Here is a tiny trained network, its code and every weight. The questions are about switching its units off for an input and a class, where a switched-off unit gives its printed mean instead of its output.

import numpy as np


def w(rows, s, z=0):
    codes = np.array(rows[::2]) - 128.0
    scale = np.full(codes.shape[1], s)
    scale[-1] = z or s
    return codes * scale


def f(y):
    return y / 2 * (1 + np.tanh(0.7978845608 * (y + 0.044715 * y**3)))


def log_softmax(a):
    a = a - a.max(-1, keepdims=True)
    return a - np.log(np.exp(a).sum(-1, keepdims=True))


def net(x, mask):
    res = np.array(x, float).reshape(1, 5) / 4 @ E
    y = f(res @ A[0][:, :-1].T + A[0][:, -1])
    res = res + np.where(mask, y, B[0][:, -1]) @ B[0][:, :-1]
    return log_softmax(res[-1] @ U[:, :-1].T + U[:, -1])


A, B = {}, {}
E = w([
[115,69,207,221,253],'x0',
[38,91,223,44,50],'x1',
[7,123,21,213,115],'x2',
[131,131,134,125,130],'x3',
[131,123,125,132,126],'x4',
],0.0073)
A[0] = w([
[134,197,127,156,60,160],'N0',
[175,201,82,154,178,130],'N1',
[46,116,173,93,106,134],'N2',
[143,131,66,53,128,82],'N3',
[142,73,68,151,121,147],'N4',
[197,164,50,137,172,61],'N5',
[145,60,147,182,153,113],'N6',
[112,97,150,158,147,160],'N7',
[87,189,39,85,74,122],'N8',
[20,148,125,214,96,253],'N9',
[101,6,174,186,249,111],'N10',
[85,117,195,185,209,70],'N11',
[233,91,199,66,136,243],'N12',
[72,68,151,66,97,139],'N13',
],0.011,0.0053)
B[0] = w([
[99,82,91,68,223,164],'N0',
[111,117,219,157,26,181],'N1',
[207,113,183,157,90,187],'N2',
[85,126,34,55,80,155],'N3',
[155,124,167,146,152,158],'N4',
[190,3,136,166,69,175],'N5',
[137,138,136,63,87,171],'N6',
[165,137,79,85,145,164],'N7',
[203,132,84,96,104,208],'N8',
[209,207,73,169,157,245],'N9',
[162,106,56,90,73,253],'N10',
[153,105,62,51,108,201],'N11',
[227,200,38,182,152,247],'N12',
[182,87,144,201,58,187],'N13',
],0.0075,0.011)
U = w([
[168,61,82,2,115,44],'0',
[190,32,194,200,53,77],'1',
[194,209,109,182,173,90],'2',
[177,122,129,136,146,253],'3',
[176,123,125,130,148,240],'4',
[132,189,179,114,193,143],'5',
[19,85,220,90,186,38],'6',
[50,6,170,75,232,45],'7',
],0.0097,0.0073)

Each question gives the input, the list of numbers given to net, and the class t.
The units are the neurons (one row each of A and B). Each row of codes is followed by its name. A weight is (code - 128) times the scale printed after its matrix; where a second scale follows, it is the last column's (A, B and U).
mask holds one flag per neuron, in row order. A switched-off neuron (its flag False) gives its mean, the last column of its row in B, instead of its output. The means were averaged over made-up inputs and are rounded, as every weight is.
A unit's drop is (log p(t) with every unit on - log p(t) with that unit switched off) / (log p(t) with every unit on - log p(t) with every unit switched off).
The circuit of an input: a set's keep is (log p(t) with only the set's units on - log p(t) with every unit switched off) / (log p(t) with every unit on - log p(t) with every unit switched off). Starting from the 12 units with the biggest drops (on a tie, the unit counted first), units are removed one at a time, each time the one whose removal leaves the highest keep (on an exact tie, the one counted first), for as long as the keep stays at least 0.8.
circuit, biggest first: the units of the circuit, biggest drop first
k most important neurons: the k neurons with the biggest drops, biggest first
drop of u: that unit's drop, to one decimal
input [-6,-4,-8,5,-6], class 2: circuit, biggest first : [N12]
input [8,-8,-1,3,-1], class 0: circuit, biggest first : [N11, N10]
input [5,-8,1,7,5], class 1: circuit, biggest first : [N1, N5]
input [6,-1,-1,2,-4], class 0: circuit, biggest first : [N10, N11]
input [6,-7,-7,-7,6], class 1: 3 most important neurons : [N1, N5, N9]
input [-4,-7,-1,-1,3], class 1: circuit, biggest first : [N5, N1]
input [-5,3,6,0,1], class 2: 4 most important neurons : [N9, N10, N11, N5]
input [1,-6,-6,0,0], class 1: 2 most important neurons : [N5, N1]
input [8,-3,-7,-3,-3], class 0: 4 most important neurons : [N10, N11, N9, N6]
input [-2,-7,4,2,1], class 1: 3 most important neurons : [N5, N1, N12]
input [-4,7,-6,-6,-5], class 1: 3 most important neurons : [N13, N9, N2]
input [-6,-4,1,-5,-1], class 0: circuit, biggest first : [N3, N12]
input [-5,5,6,-4,0], class 2: 2 most important neurons : [N9, N10]
input [-6,8,3,-5,-5], class 1: circuit, biggest first : [N13]
input [2,4,7,7,-6], class 2: 3 most important neurons : [N9, N5, N1]
input [8,3,7,6,1], class 0: 3 most important neurons : [N10, N11, N12]
input [0,8,7,2,-2], class 1: 2 most important neurons : [N13, N2]
input [-2,5,8,6,0], class 2: drop of N1 : 0.1
input [2,-5,-4,2,2], class 1: drop of N0 : 0.1
input [6,-7,3,1,-7], class 1: drop of N5 : 0.4
